Here is a tiny trained network, its code and every weight. The questions are about switching its units off for an input and a class, where a switched-off unit gives its printed mean instead of its output.

import numpy as np


def w(rows, s, z=0):
    codes = np.array(rows[::2]) - 128.0
    scale = np.full(codes.shape[1], s)
    scale[-1] = z or s
    return codes * scale


def norm(h):
    return h / np.sqrt((h * h).mean(-1, keepdims=True) + 1e-5)


def f(y):
    return y / 2 * (1 + np.tanh(0.7978845608 * (y + 0.044715 * y**3)))


def log_softmax(a):
    a = a - a.max(-1, keepdims=True)
    return a - np.log(np.exp(a).sum(-1, keepdims=True))


def net(x, mask):
    res = np.array(x, float).reshape(1, 3) / 4 @ E
    u = 0
    for l in range(3):
        y = f(norm(res) @ A[l][:, :-1].T + A[l][:, -1])
        res = res + np.where(mask[u : u + 7], y, B[l][:, -1]) @ B[l][:, :-1]
        u += 7
    return log_softmax(norm(res)[-1] @ U[:, :-1].T + U[:, -1])


A, B = {}, {}
E = w([
[24,113,1,98,191,139,121,43],'x0',
[185,121,75,152,175,157,78,127],'x1',
[69,91,88,168,203,175,155,197],'x2',
],0.0089)
A[0] = w([
[70,209,200,117,29,105,195,96,28],'0.n1',
[188,208,2,217,134,81,111,126,97],'0.n2',
[40,154,105,104,126,168,133,90,166],'0.n3',
[77,168,194,46,86,154,154,129,6],'0.n4',
[130,113,96,102,132,236,93,178,83],'0.n5',
[69,83,173,20,97,76,162,169,126],'0.n6',
[91,235,150,52,146,144,235,131,75],'0.n7',
],0.0062,0.0015)
B[0] = w([
[101,129,94,191,47,207,153,160,254],'0.n1',
[236,178,200,230,142,123,171,108,209],'0.n2',
[254,96,196,123,182,119,193,89,230],'0.n3',
[17,151,75,130,106,162,239,96,173],'0.n4',
[39,180,120,68,116,60,119,235,176],'0.n5',
[118,111,126,196,97,96,79,73,203],'0.n6',
[219,181,72,141,104,127,160,111,167],'0.n7',
],0.008,0.0033)
A[1] = w([
[98,126,80,104,242,76,152,126,83],'1.n1',
[132,134,103,188,116,124,9,179,138],'1.n2',
[130,29,105,148,194,160,2,188,5],'1.n3',
[31,62,59,215,144,171,201,105,197],'1.n4',
[94,214,201,85,76,119,190,111,52],'1.n5',
[127,176,45,176,166,105,109,151,98],'1.n6',
[167,82,40,139,149,48,199,77,133],'1.n7',
],0.0068,0.0014)
B[1] = w([
[172,76,173,207,160,178,172,122,209],'1.n1',
[167,140,98,75,71,166,2,189,174],'1.n2',
[125,137,45,218,66,103,194,116,180],'1.n3',
[170,91,202,188,131,137,88,147,255],'1.n4',
[85,138,113,175,148,181,149,14,183],'1.n5',
[122,157,236,76,76,120,109,133,163],'1.n6',
[77,55,46,114,136,145,116,186,225],'1.n7',
],0.0075,0.0049)
A[2] = w([
[93,97,150,139,160,179,184,153,186],'2.n1',
[82,144,162,120,107,143,94,201,162],'2.n2',
[192,158,128,125,94,97,48,103,112],'2.n3',
[124,147,80,255,30,117,184,175,251],'2.n4',
[22,145,197,163,56,73,145,69,83],'2.n5',
[107,198,97,236,156,151,170,68,167],'2.n6',
[142,172,48,67,180,85,141,35,74],'2.n7',
],0.0087,0.0013)
B[2] = w([
[129,130,161,160,134,77,61,99,167],'2.n1',
[170,117,13,98,159,132,135,193,157],'2.n2',
[25,158,180,179,129,125,107,78,170],'2.n3',
[127,165,54,73,139,138,143,96,247],'2.n4',
[114,132,53,110,65,164,199,57,176],'2.n5',
[87,103,195,58,54,92,147,128,183],'2.n6',
[131,199,193,41,130,1,176,252,155],'2.n7',
],0.0097,0.011)
U = w([
[152,36,160,232,241,118,138,112,153],'0',
[92,101,107,57,154,181,47,121,1],'1',
[87,192,75,96,23,174,216,50,155],'2',
[62,112,131,56,163,209,79,145,3],'3',
[181,178,6,125,185,173,109,252,159],'4',
[120,160,193,34,173,22,182,158,124],'5',
[115,225,196,197,124,148,31,89,161],'6',
[54,93,105,83,165,123,167,97,94],'7',
],0.012,0.0081)

Each question gives the input, the list of numbers given to net, and the class t.
The units are the neurons (one row each of A and B). Each row of codes is followed by its name. A weight is (code - 128) times the scale printed after its matrix; where a second scale follows, it is the last column's (A, B and U).
mask holds one flag per neuron, layer by layer. A switched-off neuron (its flag False) gives its mean, the last column of its row in B, instead of its output. The means were averaged over made-up inputs and are rounded, as every weight is.
A unit's drop is (log p(t) with every unit on - log p(t) with that unit switched off) / (log p(t) with every unit on - log p(t) with every unit switched off).
The circuit of an input: a set's keep is (log p(t) with only the set's units on - log p(t) with every unit switched off) / (log p(t) with every unit on - log p(t) with every unit switched off). Starting from the 12 units with the biggest drops (on a tie, the unit counted first), units are removed one at a time, each time the one whose removal leaves the highest keep (on an exact tie, the one counted first), for as long as the keep stays at least 0.8.
circuit, biggest first: the units of the circuit, biggest drop first
unit that matters most: the unit with the biggest drop
k most important neurons: the k neurons with the biggest drops, biggest first
top k neurons in layer l: the k neurons of layer l with the biggest drops, biggest first
drop of u: that unit's drop, to one decimal
input [3,3,-4], class 5: 2 most important neurons	2.n7, 1.n4
input [-1,-3,6], class 0: circuit, biggest first	1.n4
input [-3,-5,7], class 4: top 2 neurons in layer 1	1.n4, 1.n3
input [-5,-6,8], class 4: circuit, biggest first	2.n2, 2.n6
input [-4,2,0], class 4: top 3 neurons in layer 2	2.n2, 2.n1, 2.n6
input [2,5,1], class 6: circuit, biggest first	0.n2, 1.n6, 2.n5
input [6,-2,-8], class 5: 2 most important neurons	2.n7, 0.n3
input [-5,2,-1], class 6: 3 most important neurons	2.n3, 1.n7, 0.n1
input [3,6,1], class 0: top 2 neurons in layer 0	0.n1, 0.n2
input [5,6,-2], class 5: 2 most important neurons	1.n4, 2.n7
input [6,-3,-7], class 5: 2 most important neurons	2.n7, 0.n3
input [5,-2,-7], class 5: 2 most important neurons	2.n7, 0.n3
input [8,0,-2], class 5: 3 most important neurons	2.n7, 0.n1, 0.n3
input [-4,7,-2], class 6: unit that matters most	2.n3
input [-8,-2,1], class 2: 2 most important neurons	1.n7, 1.n5
input [7,-2,-7], class 5: drop of 2.n7	0.7
input [1,8,-7], class 6: drop of 2.n3	0.1
input [5,3,-3], class 5: drop of 2.n7	0.4
input [6,0,-4], class 5: drop of 2.n7	0.4
input [0,3,0], class 6: unit that matters most	0.n2
